Below is a small trained network, with its code and all its weights. Each question gives an input and a target symbol and asks what happens when units are switched off, that is, made to give their printed mean instead of their output.

import numpy as np


def w(rows, s, z=0):
    codes = np.array(rows[::2]) - 128.0
    scale = np.full(codes.shape[1], s)
    scale[-1] = z or s
    return codes * scale


def f(y):
    return y / 2 * (1 + np.tanh(0.7978845608 * (y + 0.044715 * y**3)))


def softmax(a):
    e = np.exp(a - a.max(-1, keepdims=True))
    return e / e.sum(-1, keepdims=True)


def log_softmax(a):
    a = a - a.max(-1, keepdims=True)
    return a - np.log(np.exp(a).sum(-1, keepdims=True))


def net(x, mask):
    ids = ['βζηθλμξπσφψω'.index(c) for c in x.split()]
    T = len(ids)
    res = E[ids] + P[:T]
    u = 0
    for l in range(2):
        q, k, v = (res @ M[l].T for M in (Q, K, V))
        z = softmax(np.where(np.tri(T) > 0, q @ k.T / 3**0.5, -1e9)) @ v
        res = res + np.where(mask[u], z, O[l][:, -1]) @ O[l][:, :-1]
        u += 1
        y = f(res @ A[l][:, :-1].T + A[l][:, -1])
        res = res + np.where(mask[u : u + 12], y, B[l][:, -1]) @ B[l][:, :-1]
        u += 12
    return log_softmax(res[-1] @ U[:, :-1].T + U[:, -1])


Q, K, V, O, A, B = {}, {}, {}, {}, {}, {}
E = w([
[119,91,138],'β',
[166,57,98],'ζ',
[144,109,163],'η',
[188,63,119],'θ',
[92,161,195],'λ',
[137,113,164],'μ',
[156,90,145],'ξ',
[9,190,206],'π',
[159,112,166],'σ',
[112,135,181],'φ',
[106,119,161],'ψ',
[115,130,173],'ω',
],0.015)
P = w([
[150,129,120],'0',
[156,200,76],'1',
[87,98,130],'2',
[189,171,237],'3',
[133,115,98],'4',
[65,85,159],'5',
[162,143,255],'6',
[123,97,102],'7',
[61,58,163],'8',
[195,150,241],'9',
],0.024)
Q[0] = w([
[108,137,5],'0.h0',
[114,130,106],'0.h0',
[165,123,135],'0.h0',
],0.012)
K[0] = w([
[185,252,39],'0.h0',
[129,165,104],'0.h0',
[165,90,148],'0.h0',
],0.012)
V[0] = w([
[125,173,211],'0.h0',
[214,133,214],'0.h0',
[3,173,86],'0.h0',
],0.012)
O[0] = w([
[154,254,78,211],'0.h0',
[253,173,197,94],'0.h0',
[43,171,97,254],'0.h0',
],0.0097,0.0095)
A[0] = w([
[133,175,100,99],'0.n0',
[96,143,56,187],'0.n1',
[112,121,107,135],'0.n2',
[138,125,198,3],'0.n3',
[195,136,10,27],'0.n4',
[83,117,103,74],'0.n5',
[113,108,109,109],'0.n6',
[104,104,187,115],'0.n7',
[52,103,188,56],'0.n8',
[193,196,161,109],'0.n9',
[149,195,183,112],'0.n10',
[54,115,214,128],'0.n11',
],0.013,0.012)
B[0] = w([
[159,139,171,158],'0.n0',
[162,85,183,224],'0.n1',
[149,105,152,145],'0.n2',
[255,60,70,135],'0.n3',
[249,20,168,130],'0.n4',
[188,101,149,163],'0.n5',
[159,146,143,129],'0.n6',
[144,98,123,157],'0.n7',
[173,137,113,199],'0.n8',
[167,196,96,170],'0.n9',
[73,192,95,192],'0.n10',
[184,76,154,251],'0.n11',
],0.0096,0.017)
Q[1] = w([
[156,123,115],'1.h0',
[122,131,255],'1.h0',
[116,169,183],'1.h0',
],0.0082)
K[1] = w([
[120,96,90],'1.h0',
[5,135,253],'1.h0',
[69,132,97],'1.h0',
],0.0075)
V[1] = w([
[1,64,216],'1.h0',
[158,82,230],'1.h0',
[125,97,213],'1.h0',
],0.006)
O[1] = w([
[214,137,112,127],'1.h0',
[71,133,1,254],'1.h0',
[50,210,70,235],'1.h0',
],0.0035,0.0043)
A[1] = w([
[219,111,57,67],'1.n0',
[230,168,203,131],'1.n1',
[29,72,199,123],'1.n2',
[73,74,69,182],'1.n3',
[165,53,157,7],'1.n4',
[143,232,105,164],'1.n5',
[174,190,128,154],'1.n6',
[152,202,50,40],'1.n7',
[8,185,151,48],'1.n8',
[110,125,100,104],'1.n9',
[160,148,162,68],'1.n10',
[146,92,64,89],'1.n11',
],0.012,0.013)
B[1] = w([
[179,158,86,143],'1.n0',
[105,116,93,253],'1.n1',
[193,160,47,163],'1.n2',
[120,165,210,143],'1.n3',
[92,237,151,158],'1.n4',
[82,113,110,238],'1.n5',
[85,57,98,208],'1.n6',
[243,254,195,154],'1.n7',
[209,138,212,163],'1.n8',
[218,188,71,120],'1.n9',
[160,176,97,141],'1.n10',
[158,224,86,127],'1.n11',
],0.0095,0.018)
U = w([
[180,39,169,232],'β',
[250,158,191,113],'ζ',
[153,145,87,94],'η',
[223,141,109,33],'θ',
[172,208,147,2],'λ',
[135,144,84,96],'μ',
[157,81,66,114],'ξ',
[93,153,181,139],'π',
[183,177,90,48],'σ',
[122,178,101,62],'φ',
[60,77,87,109],'ψ',
[111,163,92,75],'ω',
],0.015,0.0096)

Each question gives the input, a string of symbols that net reads in full, and the target symbol t.
The units are the heads (3 rows each of Q, K, V and O) and the neurons (one row each of A and B). Each row of codes is followed by its name. A weight is (code - 128) times the scale printed after its matrix; where a second scale follows, it is the last column's (O, A, B and U).
mask holds one flag per unit, layer by layer, with each layer's heads first. A switched-off unit (its flag False) gives its mean, the last column of its rows in O or B, instead of its output. The means were averaged over made-up inputs and are rounded, as every weight is.
A unit's drop is (log p(t) with every unit on - log p(t) with that unit switched off) / (log p(t) with every unit on - log p(t) with every unit switched off).
The circuit of an input: a set's keep is (log p(t) with only the set's units on - log p(t) with every unit switched off) / (log p(t) with every unit on - log p(t) with every unit switched off). Starting from the 12 units with the biggest drops (on a tie, the unit counted first), units are removed one at a time, each time the one whose removal leaves the highest keep (on an exact tie, the one counted first), for as long as the keep stays at least 0.8.
circuit, biggest first: the units of the circuit, biggest drop first
unit that matters most: the unit with the biggest drop
top k neurons: the k neurons with the biggest drops, biggest first
k most important neurons of layer l: the k neurons of layer l with the biggest drops, biggest first
input ψ π λ, target β: circuit, biggest first -> [0.n10, 1.n4]
input ω μ β σ, target β: circuit, biggest first -> [0.h0]
input σ π β π μ β φ, target β: 2 most important neurons of layer 0 -> [0.n1, 0.n11]
input ω π φ φ μ β ψ λ η, target ζ: circuit, biggest first -> [1.n6, 1.n5]
input π β σ ω, target σ: top 4 neurons -> [0.n9, 1.n7, 0.n3, 0.n10]
input θ μ φ β ψ, target ψ: circuit, biggest first -> [0.n11, 1.n7, 0.n10, 0.n8]
input π η π β π π π ψ, target ψ: top 2 neurons -> [0.n10, 0.n11]
input ξ σ π π π π ω, target π: top 2 neurons -> [1.n8, 0.n10]
input β σ π ξ ψ ψ, target ζ: top 2 neurons -> [1.n6, 1.n4]
input π ζ η π β ψ π β λ π, target λ: circuit, biggest first -> [0.n10, 0.n9]
input ψ σ θ π ξ σ ψ, target σ: top 2 neurons -> [0.n9, 1.n7]
input μ σ λ ω, target λ: top 4 neurons -> [1.n7, 0.n10, 0.n9, 1.n5]
input ψ π π ψ β π β σ ψ, target ζ: top 3 neurons -> [1.n4, 1.n6, 1.n5]
input π β η, target β: circuit, biggest first -> [0.n10]
input β β β σ π π λ, target π: top 2 neurons -> [1.n8, 0.n10]
input λ β π π, target π: 3 most important neurons of layer 1 -> [1.n8, 1.n5, 1.n7]
input β π π π λ λ β, target λ: 3 most important neurons of layer 1 -> [1.n7, 1.n5, 1.n8]
input η φ π μ π β σ π λ ψ, target λ: 3 most important neurons of layer 1 -> [1.n7, 1.n8, 1.n5]
input β π π π β β μ π σ π, target σ: top 2 neurons -> [0.n9, 1.n7]
input φ β ξ π σ ω, target β: circuit, biggest first -> [0.n10]
input φ π λ ω σ ζ π β, target β: top 2 neurons -> [0.n10, 0.n1]
input π π ξ π σ β ζ, target β: top 2 neurons -> [0.n1, 1.n7]
input π β π σ π π π π β, target ζ: top 3 neurons -> [1.n6, 1.n4, 1.n5]
input μ λ π β ζ, target ζ: 2 most important neurons of layer 0 -> [0.n4, 0.n9]
input μ π λ σ π λ π π λ π, target λ: 3 most important neurons of layer 0 -> [0.n10, 0.n1, 0.n9]
input ψ π η, target β: top 4 neurons -> [0.n10, 1.n7, 0.n1, 1.n4]
input σ σ β λ β ψ π, target ψ: unit that matters most -> 0.n11
input ψ π π ξ π θ ψ, target θ: 2 most important neurons of layer 0 -> [0.n3, 0.n11]
